Below are the code and all the weights of a small trained network. Each question names an input and a class and asks about switching units off, where a switched-off unit gives its printed mean instead of its output.

import numpy as np


def w(rows, s, z=0):
    codes = np.array(rows[::2]) - 128.0
    scale = np.full(codes.shape[1], s)
    scale[-1] = z or s
    return codes * scale


def norm(h):
    return h / np.sqrt((h * h).mean(-1, keepdims=True) + 1e-5)


def f(y):
    return y / 2 * (1 + np.tanh(0.7978845608 * (y + 0.044715 * y**3)))


def log_softmax(a):
    a = a - a.max(-1, keepdims=True)
    return a - np.log(np.exp(a).sum(-1, keepdims=True))


def net(x, mask):
    res = np.array(x, float).reshape(1, 3) / 4 @ E
    u = 0
    for l in range(3):
        y = f(norm(res) @ A[l][:, :-1].T + A[l][:, -1])
        res = res + np.where(mask[u : u + 7], y, B[l][:, -1]) @ B[l][:, :-1]
        u += 7
    return log_softmax(norm(res)[-1] @ U[:, :-1].T + U[:, -1])


A, B = {}, {}
E = w([
[146,212,199,220,72,173,146],'x0',
[62,201,56,129,52,159,133],'x1',
[106,254,89,132,172,182,49],'x2',
],0.0068)
A[0] = w([
[54,20,2,130,170,142,39,169],'L0N0',
[97,163,57,190,178,109,176,63],'L0N1',
[139,205,88,113,132,209,72,46],'L0N2',
[109,165,172,202,131,143,162,178],'L0N3',
[121,188,84,204,87,128,81,248],'L0N4',
[56,136,62,73,20,146,68,146],'L0N5',
[19,93,241,138,200,125,168,91],'L0N6',
],0.0066,0.0017)
B[0] = w([
[169,103,255,232,133,96,126,255],'L0N0',
[103,69,123,102,141,154,105,135],'L0N1',
[191,172,96,174,123,153,133,208],'L0N2',
[57,106,120,164,155,66,196,189],'L0N3',
[120,44,137,82,192,67,136,222],'L0N4',
[129,110,180,115,165,171,209,232],'L0N5',
[115,160,62,7,113,135,145,153],'L0N6',
],0.0088,0.005)
A[1] = w([
[123,30,160,100,107,114,78,12],'L1N0',
[144,79,133,182,140,95,157,244],'L1N1',
[191,114,188,129,198,2,89,249],'L1N2',
[104,76,161,135,160,146,98,32],'L1N3',
[163,118,137,160,64,82,124,190],'L1N4',
[92,63,109,122,111,213,173,203],'L1N5',
[182,84,132,211,106,186,98,101],'L1N6',
],0.0096,0.0012)
B[1] = w([
[85,207,110,194,20,158,99,164],'L1N0',
[152,129,61,189,175,170,49,204],'L1N1',
[86,180,113,127,135,205,220,248],'L1N2',
[103,189,168,98,135,44,145,148],'L1N3',
[20,105,6,39,130,80,86,150],'L1N4',
[95,137,125,64,124,254,180,154],'L1N5',
[80,113,34,66,65,65,94,147],'L1N6',
],0.007,0.012)
A[2] = w([
[182,148,54,154,125,108,163,177],'L2N0',
[102,152,132,254,136,99,81,126],'L2N1',
[43,152,124,158,154,118,172,60],'L2N2',
[152,214,118,116,149,183,69,6],'L2N3',
[157,116,162,115,117,62,82,12],'L2N4',
[175,169,138,178,196,98,117,132],'L2N5',
[179,212,97,92,181,134,40,2],'L2N6',
],0.0085,0.00091)
B[2] = w([
[71,8,66,92,114,130,77,154],'L2N0',
[106,6,193,141,136,22,138,191],'L2N1',
[194,186,205,111,152,31,27,254],'L2N2',
[51,133,152,69,69,188,200,163],'L2N3',
[71,182,32,23,66,116,105,115],'L2N4',
[93,20,28,112,2,113,108,177],'L2N5',
[139,112,31,113,78,120,192,145],'L2N6',
],0.0062,0.0084)
U = w([
[105,106,177,201,140,45,163,185],'0',
[46,89,31,124,68,173,184,129],'1',
[162,204,205,126,165,211,221,173],'2',
[107,116,138,98,188,138,128,188],'3',
[160,110,108,83,160,164,65,2],'4',
[188,113,134,84,127,157,87,25],'5',
[186,131,120,89,86,132,84,54],'6',
[250,127,94,85,117,127,84,42],'7',
],0.011,0.0056)

Each question gives the input, the list of numbers given to net, and the class t.
The units are the neurons (one row each of A and B). Each row of codes is followed by its name. A weight is (code - 128) times the scale printed after its matrix; where a second scale follows, it is the last column's (A, B and U).
mask holds one flag per neuron, layer by layer. A switched-off neuron (its flag False) gives its mean, the last column of its row in B, instead of its output. The means were averaged over made-up inputs and are rounded, as every weight is.
A unit's drop is (log p(t) with every unit on - log p(t) with that unit switched off) / (log p(t) with every unit on - log p(t) with every unit switched off).
The circuit of an input: a set's keep is (log p(t) with only the set's units on - log p(t) with every unit switched off) / (log p(t) with every unit on - log p(t) with every unit switched off). Starting from the 12 units with the biggest drops (on a tie, the unit counted first), units are removed one at a time, each time the one whose removal leaves the highest keep (on an exact tie, the one counted first), for as long as the keep stays at least 0.8.
circuit, biggest first: the units of the circuit, biggest drop first
most important unit: the unit with the biggest drop
top k neurons: the k neurons with the biggest drops, biggest first
top k neurons in layer l: the k neurons of layer l with the biggest drops, biggest first
drop when u is switched off: that unit's drop, to one decimal
input [2,-2,2], class 3: top neuron	(L0N3)
input [-4,-8,5], class 2: top 2 neurons	(L1N2; L0N2)
input [8,3,6], class 0: circuit, biggest first	(L2N1; L1N2)
input [7,0,-8], class 1: circuit, biggest first	(L0N0; L1N4)
input [-2,-4,-4], class 1: top 2 neurons	(L0N5; L0N4)
input [3,1,5], class 1: top 2 neurons	(L0N2; L2N5)
input [1,2,8], class 1: top 2 neurons	(L0N2; L1N2)
input [-7,-7,-8], class 1: circuit, biggest first	(L2N2; L1N0; L2N1)
input [4,-5,-4], class 2: top 3 neurons in layer 2	(L2N5; L2N1; L2N6)
input [4,8,-6], class 2: circuit, biggest first	(L0N5; L2N5)
input [5,-1,8], class 1: top 2 neurons	(L0N2; L0N0)
input [3,1,2], class 3: top 4 neurons in layer 0	(L0N4; L0N3; L0N0; L0N1)
input [4,0,-5], class 1: top 3 neurons in layer 0	(L0N0; L0N5; L0N4)
input [6,-6,4], class 0: top 4 neurons	(L0N3; L1N5; L2N5; L2N1)
input [3,-7,-5], class 2: most important unit	L0N6
input [-4,-5,-3], class 2: top 2 neurons	(L1N2; L0N6)
input [0,6,4], class 2: top 2 neurons	(L0N5; L1N1)
input [8,4,8], class 0: top 4 neurons	(L0N3; L2N1; L1N2; L1N1)
input [-8,0,7], class 0: top 3 neurons	(L0N0; L1N5; L0N6)
input [4,2,8], class 1: most important unit	L0N2
input [7,-7,3], class 0: top 3 neurons	(L0N3; L1N5; L2N5)
input [3,-6,6], class 1: top 2 neurons	(L0N2; L2N5)
input [6,1,5], class 0: top 2 neurons in layer 0	(L0N3; L0N4)
input [-5,-5,-8], class 1: top 2 neurons	(L0N5; L1N0)
input [0,-2,-5], class 1: top 2 neurons	(L0N5; L2N2)
input [-8,8,-2], class 0: top 2 neurons in layer 0	(L0N0; L0N6)
input [0,-8,3], class 2: circuit, biggest first	(L1N2)
input [4,1,8], class 1: top 2 neurons in layer 0	(L0N2; L0N0)
input [-3,-8,2], class 2: drop when L1N2 is switched off	2.1
